mipad: [167 155 165 152  94 104 157  92 140 166 164 153 166 146  96  99 137  96
  96 154 160 159 160 149 107  97 166  97 157  97 102 151]
nelo: [145 105  86 116 166 165 166 166 121 163  85  84 123  85 167 108  86  85
  86 145 159 120 137 166 152 110  84  84 125 124 123 123]
zer: [121 163 145  85 159  84 110 116 165 145 123 123  85  85  86 125 120 166
 166 167 152 108 137 167 123  84  86 124  84 105 166  86]
perm: [137 166 152 110  84  84 125 124 123 123 145 105  86 116 166 165 166 166
 121 163  85  84 123  85 167 108  86  85  86 145 159 120]
nelo
perm: [ 92  94  96  96  96  97  97  97  99 102 104 107 137 140 146 149 151 152
 153 154 155 157 157 159 160 160 164 165 166 166 166 167]
mipad
which: [145 105  86 116 166 165 166 166 121 163  85  84 123  85 167 108  86  85
  86 145 159 120 137 166 152 110  84  84 125 124 123 123]
nelo
perm: [ 86 166 105  84 124  86  84 123 167 137 108 152 167 166 166 120 125  86
  85  85 123 123 145 165 116 110  84 159  85 145 163 121]
zer
which: [154 160 159]
mipad

Vev: [124 131 118 132 146 151 144 115 103 134 134 128 131 127 123 129 136 128
 128 113 120 147 139 131 144 156 122 123 123 110 121]
zer: [154 140 127 125 128 109 126 124 130 115 123 133 145 143 132 137 151 123
 130 133 136 147 139 124 139 114 116 114 126 125 132]
Lev: [136 149 139 127 135 146 137 120 117 122 128 133 142 138 132 135 143 123
 130 124 132 147 139 126 144 128 116 119 123 117 127]
luro: [119 128 136 134 121 120 126 146 144 132 123 106 127 143 114 129 143 113
 121 130 125 126 110 126 106 135 122 123 129 144 129]
memi: [154 140 127 125 128 135 126 124 130 115 123 133 145 143 132 137 151 123
 130 133 136 147 139 124 139 114 116 114 126 125 132]
gamid: [119 128 123 132 132 135 133 133 126 134 128 117 127 132 119 129 136 118
 125 122 123 133 123 129 122 142 122 123 126 129 124]
nelo: [134 137 132 132 125 125 126 142 139 124 121 117 138 149 119 133 151 113
 125 133 129 140 118 125 117 128 116 119 127 140 130]
mipad: [119 128 123 132 132 135 133 133 126 134 128 117 127 132 119 129 136 118
 125 122 123 133 123 128 128 128 127 127 127 129 127]
vabon: [129 122 136 121 121 114 119 124 135 124 129 139 119 110 141 123 104 144
 132 115 134 112 131 128 128 107 143 140 132 129 132]
zofes: [109 116 145 127 114 109 119 142 144 134 128 117 116 116 123 121 112 128
 125 133 125 105 110 129 106 121 143 140 133 140 129]
which: [109 116 145 127 114 109 119 142 144 134 128 117 116 116 123 121 112 128
 125 133 125 105 110 129 106 121 143 140 133 140 129]
zofes
perm: [113 136 123 126 128 121 126 144 146 119 132 143 127 134 106 114 110 121
 125 130 129 122 129 120 135 126 143 123 144 106 129]
luro
which: [154 140 127 125 128 109 126 124 130 115 123 133 145 143 132 137 151 123
 130 133 136 147 139 124 139 114 116 114 126 125 132]
zer
which: [125 117 128]
nelo

Lop: [118 160 156 136 123 152 137 133 118 142 145 120 171 149 124 143 132 115
 146 143 106 134  93 132 130]
nelo: [139 135 129 123 146 142 136 136 160 115 136 123 152 121 144 136 140 132
 135 134  96 157 124 111 151]
zer: [ 93 113 135  97 103 150  83 140 111 103 156 143 149 127 132 160 158  98
 170  96 134 106 119 166 126]
which: [139 135 129 123 146 142 136 136 160 115 136 123 152 121 144 136 140 132
 135 134  96 157 124 111 151]
nelo
succ: [133]
[118]
which: [118 160 156 136 123 152 137 133 118 142 145 120 171 149 124 143 132 115
 146 143 106 134  93 132 130]
Lop
which: [134  96]
nelo
which: [136 160 115 136 123 152]
nelo

